Moves between units:
* | vu bu za ze de
MS | MC GS FQ HB QC
BM | CC QH HR FQ RF
LS | NT FB HZ FT GN
DJ | HB BM PZ SD PC
FL | MG QZ RG PF BF
ZQ | GF HL BF SQ QZ
RQ | PN FZ RL RM LP
FH | FF RG RM NH TQ
DZ | QS PC NM FR PZ
SN | CF GF FP QZ MG
RJ | LP RM CC MC SF
PC | MS RF GM DJ HR
QZ | BH TG PR ZQ SN
FS | GN FT ZH GG FJ
QM | ZR DG TG CF JM
FQ | NS QL PC HD BM
LP | RG RD ZN RQ NH
JT | GG HC JM GD DG
LC | HZ FJ JT ZR ZH
ZF | FJ GG CN DG ZR
GG | LS BL LC MZ FS
SD | RF FQ DZ JD DJ
FB | DZ RT ZS ZD RR
MD | DJ JD RR NM RT
HZ | HF ZS GG LH LG
GD | MZ ZH QM CN JT
PN | FP BF TQ RD RG
BF | JF SN GH FL PR
ZH | LG LH DG LC HC
QR | FL FF LP TQ FZ
RR | PZ FR JB FB NT
LG | ZD JB FS HZ BL
QL | SF MC RF QC QH
CN | HC LC CF LF GD
FJ | ZS LS HC FS LH
FZ | BF PF NH QR RD
NS | RL SF MS QH CC
QH | ZT RJ HB QL NS
JQ | JD PZ ZD NT NM
TG | GD LF MG HL GF
NT | GM DZ HF RR JQ
LH | JB GN MZ FJ HZ
SQ | TG MF FL FP ZQ
PR | MF MG FF BF FP
CC | ZN ZT QC NS GS
RF | GS NS QS BM HB
JF | JM CF ZQ MG MF
MF | LF QM QZ JF HL
DP | RM ZN QH GS MC
PF | SN ZQ PN FF FL
GN | JQ RR LG LS ZS
FP | HL JF PF PR SQ
NM | SD GM FB JQ MD
HF | RT NM LS JB ZD
CF | ZF JT HL BH QM
RD | PR FL FH FZ PN
ZT | FH LP DP SF RL
MC | RQ ZM NS DP RJ
HC | BL HZ ZF ZH MZ
MZ | FT LG ZR HC GG
RM | RD QR ZT ZM RQ
MG | QM BH SQ SN JF
BH | DG GD MF GF CF
LF | ZH ZR BH JM CN
FR | HR DJ JQ RT DZ
RG | SQ PR QR PN GH
GH | ZQ FP FZ RG FF
TQ | PF GH RQ FH QR
ZN | QR FH RJ RL ZM
HB | DP CC HD RF MS
DG | FS MZ LF JT ZF
BL | FB HF FJ LG FT
ZD | FR MD GN HF FB
PZ | HD HR MD DZ GM
GF | JT CN JF TG BH
GS | ZM RL QL CC DP
JM | LC ZF GF QM LF
GM | FQ QS RT PZ JD
FF | QZ SQ RD GH PF
JB | MD JQ FT ZS HF
NH | GH PN ZM LP FH
HR | QC HB JD PC QS
HD | QH QC DJ QS FQ
ZM | FZ TQ SF ZN RM
QC | RJ DP BM MS QL
HL | CN JM SN MF TG
QS | QL MS SD HR HD
RL | TQ NH MC ZT ZN
SF | NH RQ GS RJ ZT
RT | PC SD NT MD FR
ZS | NM NT BL GN JB
JD | BM HD FR GM SD
FT | RR ZD LH BL LS
ZR | LH FS GD ZF LC

The rows follow the links: the fewer symbols apart two units are, the more alike their rows tend to be.

Each row is also shifted at random along 9 hidden directions that mean nothing.

Some units, each with a row of numbers:
LS 59,12,-67,9,-4,20,-32,41,0,-44,-11,11,13,29,22,6,-5,-29,-19,-43,-2,25,-23,-9,-20,39,-11,61,-10,8,-44,38,8,-63,-20,-51,-71,-79,18,-38,19,25,70,-34,52,42,-72,27,-44,-98,-8,43,19,-29,14,9,-12,-11
LP 3,-7,7,-5,12,-16,20,-35,-5,-4,42,5,11,-9,-3,5,7,20,-5,24,14,-24,27,-29,-21,-19,-15,-26,36,-2,-6,-44,-8,-4,9,-4,5,33,-26,13,-24,19,-18,30,-36,-8,23,-29,76,-29,12,7,11,8,-36,3,51,23
FF 108,-2,7,25,18,-8,23,-61,-33,8,96,-14,2,-38,11,21,-2,-1,1,38,-24,-20,-11,-18,42,-25,-30,-25,-9,13,-49,-34,0,26,6,-7,-2,16,-41,19,-16,-21,-24,41,-19,11,-41,-37,57,20,24,13,7,12,-17,36,57,-16
RG 0,-9,-7,-5,13,5,22,22,-6,19,-6,22,-6,-21,-10,12,5,25,-1,-6,16,15,16,-4,-68,0,-3,2,22,13,-4,-17,30,-28,1,10,-45,-16,-42,8,-1,19,7,20,9,27,25,-43,26,-70,-7,36,10,-3,-20,-14,25,25
QR -82,7,9,3,4,-15,27,-52,1,-10,71,-20,10,1,7,14,-2,6,-7,40,8,-18,-1,-6,67,-17,-12,-12,-8,-10,-25,-35,-4,23,8,-21,32,39,-17,22,-16,-10,-19,34,-27,-13,-36,-1,41,48,22,-18,7,24,-9,25,46,-13
ZQ -27,-10,54,6,4,8,33,-1,6,47,23,-20,-31,-40,-46,-9,9,16,40,29,-8,-11,-16,52,20,-1,3,-46,-12,3,17,-7,0,27,5,53,17,73,-12,19,13,-26,-82,28,-14,-5,8,-15,-11,139,8,-34,-34,20,-5,1,16,2
FJ 42,0,-4,19,-8,-26,-23,8,0,42,-1,-12,-32,-7,-5,21,-4,-9,20,-33,-16,-5,-27,27,-32,28,6,-12,7,-4,-37,10,4,-9,-3,24,-36,23,10,-4,22,5,-39,7,23,18,25,-8,2,29,-21,-25,-17,-25,0,7,22,-20
NS 96,-7,12,8,1,23,13,4,-32,-27,61,10,11,-9,-2,-19,10,-17,10,44,-44,-7,9,-24,-9,-20,-18,-26,-19,-2,15,-19,-31,0,9,7,2,-16,-20,-49,-50,51,27,0,-7,-10,-14,-16,13,8,34,20,4,15,-24,-24,33,-13
HL 105,-11,-6,-11,32,-6,18,41,29,27,-17,-14,-15,0,-31,6,-10,15,-7,-49,18,-15,23,52,-3,3,-12,20,47,-20,-41,-31,3,-82,-8,-61,-56,104,-9,24,-31,56,46,4,-18,11,37,-31,27,10,-41,-54,-14,-11,-44,-15,47,21
ZR 25,27,-39,20,1,-43,-22,-8,17,45,-12,-20,-41,0,-2,37,-12,-1,-5,-60,0,30,-36,47,-28,72,14,15,-50,-19,-87,4,1,1,-14,11,-59,-7,12,3,83,-10,-51,29,49,30,-25,15,-38,3,10,-28,-7,-2,62,28,24,-34
ZM 13,6,0,-24,20,19,25,-4,4,-11,-24,4,18,9,7,-16,-19,1,-30,5,12,10,33,8,73,-37,10,30,-18,-8,25,-18,-7,-4,3,-24,32,-8,-11,12,-20,8,63,-16,-21,-26,-8,6,-34,-1,15,4,13,33,19,-20,-21,2
ZT -11,6,-12,0,2,-11,10,-39,-9,26,21,12,-27,-13,-23,-10,-16,-7,10,-7,7,-10,0,20,10,14,3,-19,-10,-3,-37,-16,-39,-32,-10,62,-46,-13,-9,-11,67,-16,-68,13,-18,6,-59,12,-15,22,59,42,17,26,46,14,36,5
GM 51,-15,-9,-5,-1,-51,-30,-23,-8,26,-16,4,-12,19,14,14,-22,-11,-12,-49,-4,-43,29,-10,-17,-28,-2,-13,70,-24,-40,-33,-21,-42,0,-21,-21,55,8,16,-33,24,21,-12,-47,-17,75,-23,80,-40,-33,-33,11,-28,-28,-7,32,3
PR 34,3,-16,4,11,26,22,-5,-1,1,6,-17,14,-20,5,8,2,4,-2,8,1,38,-4,-3,-4,1,1,32,-31,32,4,13,31,41,2,13,11,-66,-34,9,33,-7,10,3,39,4,-1,-12,-47,-63,14,42,-9,7,3,1,-21,11
QL -13,9,-2,3,-12,2,4,-31,-9,27,9,-28,-15,3,-4,-9,-24,-36,11,-3,-36,19,-7,33,52,-8,21,4,-63,-5,-5,7,-30,47,2,60,28,-47,-4,-24,49,3,-14,-21,16,-39,-3,25,-89,42,51,7,-15,29,51,-17,-17,-33
LF 83,21,-27,-4,21,5,-1,13,23,21,6,6,6,12,30,24,-15,20,2,19,40,-19,3,4,44,4,36,35,48,9,49,3,18,-49,12,48,16,9,-1,-20,-13,68,-17,6,37,12,33,-13,-20,28,-21,27,2,-18,-34,-6,64,-9
JQ 19,0,3,21,-17,-58,-34,-62,0,-5,44,-34,-11,10,-10,5,13,-16,11,-17,-27,-27,-13,-12,-39,35,-23,-50,-7,-26,-68,-20,-51,46,-2,-14,5,51,32,1,26,-15,-68,21,-27,-24,11,19,63,12,20,-62,-16,-7,5,32,21,-8
MD -35,2,5,-4,-17,-32,-28,-11,14,9,-29,-8,-9,22,-2,-4,1,-4,6,-20,-1,-9,7,-1,-35,18,16,-20,10,-19,8,0,-26,22,3,23,22,18,32,-8,17,10,-34,-8,-6,-28,58,18,7,3,-2,-36,-12,-8,7,-9,-10,0
QZ -73,-5,-22,3,3,-9,16,-24,24,32,20,-27,-19,-9,-26,13,-12,2,20,-29,34,-11,-16,41,19,19,-4,15,31,17,-57,5,12,-38,-12,21,-44,25,-11,32,71,-24,-59,7,1,16,-31,4,-12,5,4,18,-10,-9,-2,31,31,25
HD -66,-8,-3,-1,-17,-14,-14,-25,-14,2,8,-2,5,19,21,3,-17,-24,-2,-4,-12,-18,5,-14,32,-35,4,2,18,-3,-6,-2,-6,1,4,3,17,-12,1,0,-15,-1,22,-24,-19,-21,18,4,13,-11,-4,5,10,-9,-6,-5,-3,-14
HC 109,-17,23,0,16,-5,-10,60,-7,22,-41,26,-13,-13,-1,11,7,19,-4,-23,-5,-15,10,4,-49,-15,-6,-11,52,-11,9,-10,28,-47,1,-46,-36,70,-1,16,-77,21,48,4,-14,29,64,-48,65,5,-73,-43,-1,-32,-47,-19,9,4
GN 42,-11,60,6,-14,32,-11,28,-22,-9,-20,21,0,-26,-9,-31,25,1,28,46,-29,-8,-17,-16,-5,-14,4,-46,-10,15,88,36,-4,47,7,38,50,5,26,-16,-34,-45,-30,-13,-9,-3,8,4,-10,91,-13,-7,-16,-2,-3,-9,-59,-4
JT -13,23,-44,-3,7,-31,-15,-10,45,35,-23,-35,-3,30,24,38,-21,10,-8,-35,39,7,-3,26,19,29,36,51,22,-2,-12,6,23,-4,3,20,17,4,9,12,42,42,-19,3,47,-8,62,8,-37,-24,-24,-15,-15,-22,-5,3,29,-8
CC -13,-16,34,-14,0,31,22,18,-11,-43,-1,-4,22,3,-17,-37,9,-16,-13,18,-32,9,23,-3,28,-39,-25,-7,-36,-15,18,-13,-19,22,0,-69,30,17,-3,0,-59,0,85,-24,-38,-32,-14,7,-3,15,9,-33,-4,29,-4,-26,-48,3
RT -81,12,15,-22,-13,-4,-16,43,36,-18,-88,-23,12,45,2,-18,6,-3,-20,-21,-12,45,21,18,-18,14,31,22,-58,-35,56,13,-8,69,7,-31,77,-6,41,-13,-15,36,63,-31,24,-58,87,39,-70,2,-13,-80,-28,15,28,-51,-81,-16
QS -35,-9,29,15,-20,-19,-11,-33,-40,4,48,22,-19,-12,3,-4,0,-18,16,27,-33,-38,-16,-18,17,-23,-13,-58,5,-12,-18,-14,-27,-4,1,22,-10,22,5,-11,-25,-35,-39,11,-42,6,-42,-3,58,72,15,-1,20,3,8,17,26,-25
FR -16,14,22,-12,-4,15,-10,39,-1,-28,-34,22,2,29,14,-22,-7,-13,-23,13,-18,3,1,12,68,-12,14,4,-45,-41,40,5,-23,-12,-1,-40,29,18,39,-27,-59,10,66,-21,-10,-12,-38,35,-35,97,-5,-47,13,23,36,-22,-30,-44
SD -39,1,-5,2,-16,-37,-27,-6,-10,23,-34,15,-32,6,-6,4,-8,-12,-6,-46,-16,6,-2,10,-50,18,5,-20,-16,-25,-45,-7,-21,-6,-9,9,-42,-7,15,-3,30,-16,-14,-2,-10,2,6,10,11,-18,8,-19,11,0,45,-2,-10,-14
FL -78,17,-20,11,5,-6,30,13,31,10,68,-46,-15,18,-17,24,-5,-8,7,0,-7,18,-21,62,34,37,-3,24,-46,-29,-63,-24,3,-20,-1,-26,-26,38,-18,-19,6,74,10,29,43,2,-33,6,-37,62,18,-46,-19,17,-7,-4,79,-38
PZ 5,3,3,7,-10,-7,-23,22,-31,-45,-18,49,-8,-2,-4,-15,20,-7,-24,-16,-24,13,-10,-27,-61,26,-29,-28,-42,-27,-42,-3,-24,-20,-17,-63,-63,-19,24,-16,-16,-44,30,8,-22,36,-88,17,44,-27,13,-9,36,10,51,15,-29,-13
ZH -41,18,-29,-1,1,-7,-17,11,22,12,-43,-14,-3,22,26,25,-23,-5,-20,-38,20,19,-19,28,56,11,21,56,-12,-2,-18,27,32,-7,-7,-26,0,-17,18,22,25,-20,31,-17,34,11,-12,23,-53,1,-31,-14,0,-14,29,14,-28,-24
SN -46,0,1,-1,5,-6,23,-2,41,25,7,-58,-7,2,-31,6,3,6,15,-16,8,18,-4,52,4,23,3,14,-20,-3,-22,-5,8,34,1,-4,19,43,-6,21,37,21,-23,10,21,-25,40,4,-39,26,1,-49,-43,8,-12,-4,5,11
DJ 4,0,28,20,-14,-35,-18,-25,-34,2,37,13,-28,-8,-7,-1,6,-18,1,1,-48,-17,-16,-2,-11,7,-21,-61,-39,-38,-55,-27,-42,14,-4,-18,-27,38,14,-11,-20,-29,-22,25,-38,5,-45,3,56,69,22,-49,13,16,34,17,20,-40

Start here and follow the symbols in turn, left to right. Where do you end up?
Answer with the unit's name.
-79,15,-28,-1,8,-14,24,-34,27,24,36,-53,1,22,12,30,-30,-11,-10,-9,11,11,-3,44,94,-8,13,47,-24,-9,-44,-17,14,12,3,-11,24,8,-21,20,24,29,17,6,23,-25,-1,6,-48,23,11,-20,-12,15,5,4,37,-28
ze vu za de de vu bu: QM
-11,13,-30,-16,17,-6,18,6,20,-2,-11,-7,0,22,-8,2,-15,0,-29,-30,12,25,25,27,8,13,5,35,-28,-26,-36,-30,-14,-30,-5,-32,-25,-6,-13,-6,13,51,50,2,6,-11,-10,8,-29,-41,26,-10,10,28,23,-18,22,-2
vu vu za ze de ze za za: NH
59,-20,23,14,-7,3,4,-53,-43,-38,71,-14,27,-11,10,-14,7,-29,-2,36,-50,-25,6,-49,29,-52,-43,-33,-8,5,-22,-21,-26,49,7,-47,35,3,-15,5,-53,-25,34,-6,-50,-27,-19,-13,63,-14,18,-5,4,7,-26,13,-9,-7
de ze za za ze za vu bu: QL
8,-12,2,22,-15,-39,-28,-25,0,20,15,-34,-25,-5,-15,13,3,-20,17,-43,-25,-16,-29,18,-28,25,-22,-25,4,-7,-79,5,-9,18,-10,-24,-28,48,20,24,30,-40,-40,4,-11,2,5,4,37,13,-17,-53,-23,-25,-1,32,-1,-6
ze ze vu za ze za: FJ
-47,10,-29,13,-10,-53,-23,-3,46,23,9,-75,-7,39,7,44,0,-7,4,-49,-7,16,-14,32,-43,48,8,24,-5,-24,-60,-8,15,43,5,-34,17,41,13,7,18,67,-1,11,50,-28,102,4,-2,-30,-34,-90,-45,-30,-31,-3,30,-21
ze vu za bu ze bu bu bu: JD
-11,-6,-9,8,6,19,25,-16,8,-52,53,-43,47,-3,7,8,25,6,-8,28,-2,24,1,-34,-11,-3,-36,24,-17,24,-16,-3,31,63,5,-74,38,-20,-28,24,-17,2,43,12,16,-11,1,-12,21,-86,-2,-1,-17,-1,-46,14,-13,21
vu de ze vu ze ze: JM
32,31,-13,18,3,-8,-11,-34,1,6,23,-7,-2,-7,31,24,-5,5,-2,24,9,6,-35,-3,61,24,18,10,-38,8,0,19,9,37,3,32,27,-28,13,2,37,-40,-56,23,35,16,-54,20,-35,56,16,12,4,5,41,40,8,-36
vu bu za ze ze za: ZH
50,-5,14,16,-7,5,-20,-38,-22,-2,7,-12,11,-12,28,3,-11,-23,2,10,-17,-24,-27,-17,87,-38,-6,1,5,24,2,32,10,41,-1,-9,42,-4,17,32,-4,-85,-5,-22,-18,-2,-30,11,0,45,-20,2,-2,-17,8,38,-50,-17
de de de ze vu bu vu ze: DJ
-39,4,-11,15,-21,-11,-7,-61,-19,9,73,-22,1,13,23,8,-20,-37,20,32,-26,-24,-15,-10,63,-21,9,-11,-6,7,-9,1,-27,24,10,65,33,-35,-6,-30,19,15,-40,-9,4,-30,-13,14,-18,36,40,31,0,2,0,7,38,-34
ze vu za de bu vu: LP
-2,-8,33,-18,15,28,19,17,21,-7,-32,6,25,-11,0,-13,15,38,6,39,40,-13,17,-14,23,-27,12,2,49,25,94,13,31,15,12,10,66,37,3,30,-33,-15,-11,-2,-13,-8,49,-13,9,30,-37,3,-13,-7,-43,-7,-29,38
za ze bu ze ze za: JF
-44,17,-9,1,9,11,30,12,5,-16,36,-4,8,4,4,13,5,10,-13,26,-2,32,-1,8,7,14,-1,17,-51,-12,-8,-20,13,9,5,-20,1,-19,-25,-16,-14,41,30,28,31,6,-32,-5,-20,1,23,-1,6,26,7,-10,34,-21
za vu vu vu bu ze vu: HC
5,5,-9,5,0,-20,11,-38,0,11,33,-23,-21,-2,-30,-9,-7,-19,1,-21,-22,7,1,31,0,23,-13,-16,-51,-24,-70,-29,-50,8,-9,5,-30,8,-6,-10,51,6,-27,13,-14,-18,-40,17,-18,13,60,-16,-5,34,43,6,24,-8
za bu bu vu de ze bu: PR
-1,2,-15,-10,16,-13,17,-42,-2,15,2,3,3,-4,8,9,-20,7,-20,-9,23,-6,22,-3,35,-23,3,13,13,2,-21,-26,-2,-9,0,4,-2,-6,-23,28,19,-13,0,9,-24,-7,-4,-11,13,-36,18,24,18,16,13,9,16,12
bu bu za bu ze za: FF
